Here is a tiny trained network, its code and every weight. The questions are about switching its units off for an input and a class, where a switched-off unit gives its printed mean instead of its output.

import numpy as np


def w(rows, s, z=0):
    codes = np.array(rows[::2]) - 128.0
    scale = np.full(codes.shape[1], s)
    scale[-1] = z or s
    return codes * scale


def norm(h):
    return h / np.sqrt((h * h).mean(-1, keepdims=True) + 1e-5)


def f(y):
    return y / 2 * (1 + np.tanh(0.7978845608 * (y + 0.044715 * y**3)))


def log_softmax(a):
    a = a - a.max(-1, keepdims=True)
    return a - np.log(np.exp(a).sum(-1, keepdims=True))


def net(x, mask):
    res = np.array(x, float).reshape(1, 2) / 4 @ E
    u = 0
    for l in range(2):
        y = f(norm(res) @ A[l][:, :-1].T + A[l][:, -1])
        res = res + np.where(mask[u : u + 8], y, B[l][:, -1]) @ B[l][:, :-1]
        u += 8
    return log_softmax(norm(res)[-1] @ U[:, :-1].T + U[:, -1])


A, B = {}, {}
E = w([
[62,65,161,101,71,142,190,232,204,57,65],'x0',
[84,1,147,79,215,190,108,118,129,159,72],'x1',
],0.0083)
A[0] = w([
[137,157,135,167,103,19,87,27,146,178,193,136],'L0N1',
[144,49,76,92,254,227,20,85,42,189,76,148],'L0N2',
[140,46,93,62,213,125,110,81,100,187,94,241],'L0N3',
[168,159,61,224,102,83,95,93,56,197,203,210],'L0N4',
[137,207,113,203,146,75,71,77,94,160,175,33],'L0N5',
[162,214,36,200,121,77,82,39,102,213,180,34],'L0N6',
[147,125,103,116,206,246,109,109,117,88,152,2],'L0N7',
[231,183,57,196,116,89,132,121,98,179,213,87],'L0N8',
],0.0098,0.0057)
B[0] = w([
[179,79,110,132,142,173,144,214,104,143,125,196],'L0N1',
[49,138,165,153,210,55,71,53,225,207,105,250],'L0N2',
[37,134,220,167,215,145,15,116,136,83,175,222],'L0N3',
[208,169,135,109,59,211,146,145,85,96,142,227],'L0N4',
[218,96,95,137,66,159,228,125,76,150,122,191],'L0N5',
[152,100,74,166,43,39,129,93,151,161,199,218],'L0N6',
[148,125,27,113,107,139,165,105,134,98,70,148],'L0N7',
[136,131,121,245,41,28,128,131,122,91,236,209],'L0N8',
],0.011,0.018)
A[1] = w([
[101,150,171,168,120,118,131,125,174,89,147,198],'L1N1',
[213,151,63,124,43,100,224,95,3,144,186,99],'L1N2',
[117,208,83,88,46,77,187,209,150,80,61,28],'L1N3',
[101,216,130,140,195,75,90,60,123,166,164,81],'L1N4',
[121,190,94,36,96,61,183,123,234,137,47,3],'L1N5',
[184,122,157,143,113,139,136,147,113,90,161,144],'L1N6',
[125,154,150,122,104,170,128,189,114,12,172,111],'L1N7',
[157,162,167,136,135,194,106,227,76,69,109,107],'L1N8',
],0.012,0.0061)
B[1] = w([
[130,164,79,118,133,80,186,131,91,179,138,208],'L1N1',
[17,80,101,32,213,136,139,156,120,151,9,255],'L1N2',
[147,100,184,189,93,133,85,80,214,106,208,204],'L1N3',
[140,100,149,45,109,234,168,196,124,71,42,193],'L1N4',
[215,98,128,223,31,42,51,46,122,11,229,162],'L1N5',
[129,190,206,133,193,162,59,99,145,90,145,176],'L1N6',
[208,194,123,128,108,171,172,123,110,116,129,187],'L1N7',
[187,246,145,118,212,154,130,146,115,154,98,149],'L1N8',
],0.013,0.017)
U = w([
[156,247,188,33,212,204,179,175,140,75,28,133],'0',
[8,86,221,65,253,165,50,93,190,115,49,126],'1',
[118,40,88,197,84,25,112,112,106,217,180,3],'2',
[239,171,160,188,15,91,103,81,145,81,193,228],'3',
[223,72,16,54,33,145,234,227,4,95,59,171],'4',
],0.016,0.005)

Each question gives the input, the list of numbers given to net, and the class t.
The units are the neurons (one row each of A and B). Each row of codes is followed by its name. A weight is (code - 128) times the scale printed after its matrix; where a second scale follows, it is the last column's (A, B and U).
mask holds one flag per neuron, layer by layer. A switched-off neuron (its flag False) gives its mean, the last column of its row in B, instead of its output. The means were averaged over made-up inputs and are rounded, as every weight is.
A unit's drop is (log p(t) with every unit on - log p(t) with that unit switched off) / (log p(t) with every unit on - log p(t) with every unit switched off).
The circuit of an input: a set's keep is (log p(t) with only the set's units on - log p(t) with every unit switched off) / (log p(t) with every unit on - log p(t) with every unit switched off). Starting from the 12 units with the biggest drops (on a tie, the unit counted first), units are removed one at a time, each time the one whose removal leaves the highest keep (on an exact tie, the one counted first), for as long as the keep stays at least 0.8.
units of the circuit, in order: the units of the circuit, biggest drop first
unit that matters most: the unit with the biggest drop
k most important neurons: the k neurons with the biggest drops, biggest first
top k neurons in layer l: the k neurons of layer l with the biggest drops, biggest first
drop when u is switched off: that unit's drop, to one decimal
input [-5,-2], class 4: top neuron in layer 0 => [L0N4]
input [7,4], class 0: units of the circuit, in order => [L0N6 L0N2]
input [-8,-1], class 2: units of the circuit, in order => [L0N6 L1N2]
input [2,-7], class 0: 3 most important neurons => [L1N2 L1N6 L0N2]
input [3,-7], class 0: top 2 neurons in layer 0 => [L0N2 L0N6]
input [6,2], class 0: 4 most important neurons => [L0N6 L0N2 L0N7 L0N8]
input [-5,1], class 2: 2 most important neurons => [L0N5 L0N6]
input [-6,-1], class 2: top 3 neurons in layer 1 => [L1N4 L1N2 L1N7]
input [-8,0], class 2: 2 most important neurons => [L1N2 L0N6]
input [4,1], class 3: 4 most important neurons => [L0N5 L1N2 L0N3 L0N4]
input [6,-1], class 3: 3 most important neurons => [L0N3 L0N4 L0N1]
input [6,3], class 0: top 3 neurons in layer 0 => [L0N6 L0N2 L0N8]
input [3,-5], class 0: 2 most important neurons => [L0N6 L0N2]
input [3,-6], class 0: units of the circuit, in order => [L0N6]
input [7,3], class 0: top 3 neurons in layer 0 => [L0N6 L0N2 L0N8]
input [-7,1], class 2: 2 most important neurons => [L0N6 L1N2]
input [2,-6], class 0: 2 most important neurons => [L1N2 L0N2]
input [-7,-5], class 4: drop when L1N2 is switched off => 0.1
input [8,1], class 3: drop when L0N4 is switched off => 0.2
input [-3,-6], class 4: unit that matters most => L1N2
input [8,0], class 3: drop when L0N4 is switched off => 0.2
input [8,5], class 0: 2 most important neurons => [L0N6 L0N2]
